Each row has a name. After each piece below comes the name of the row it's from, unless a question asks for something else. Each question is about the rows just above it.

7.8; -2.1; 29.7; -73.2; 15.2; 12.4; 57.5; -0.7; 40.9; -30.2; -10.7; 44.8; 17.2; -5.0; 62.6; 3.4; 13.8; -84.3; 11.4; -25.4; -1.1 = Z371
41.4; -44.1; -65.1; 3.4; -18.0; 44.5; 12.8; 37.1; 19.3; 45.6; -34.0; -22.5; -20.5; -26.5; -25.3; -41.2; 24.4; 57.6; -38.7; 36.3; -17.7 = Z282
73.3; -65.3; -81.1; -30.5; -18.3; 70.8; 11.6; 57.6; 50.8; 55.7; -57.3; -6.6; -22.7; -39.3; -5.1; -24.1; 39.3; 72.3; -53.0; 36.9; -27.2 = Z672
Shared by Z282 and Z371: : 3.4
Shared by Z672 and Z282: : 57.6
Among the named rows, does one hold 29.7; -73.2; 15.2; 12.4 next to each other, in this order? : yes
Among the named rows, does one hold -2.1; 29.7 next to each other, in this order? : yes

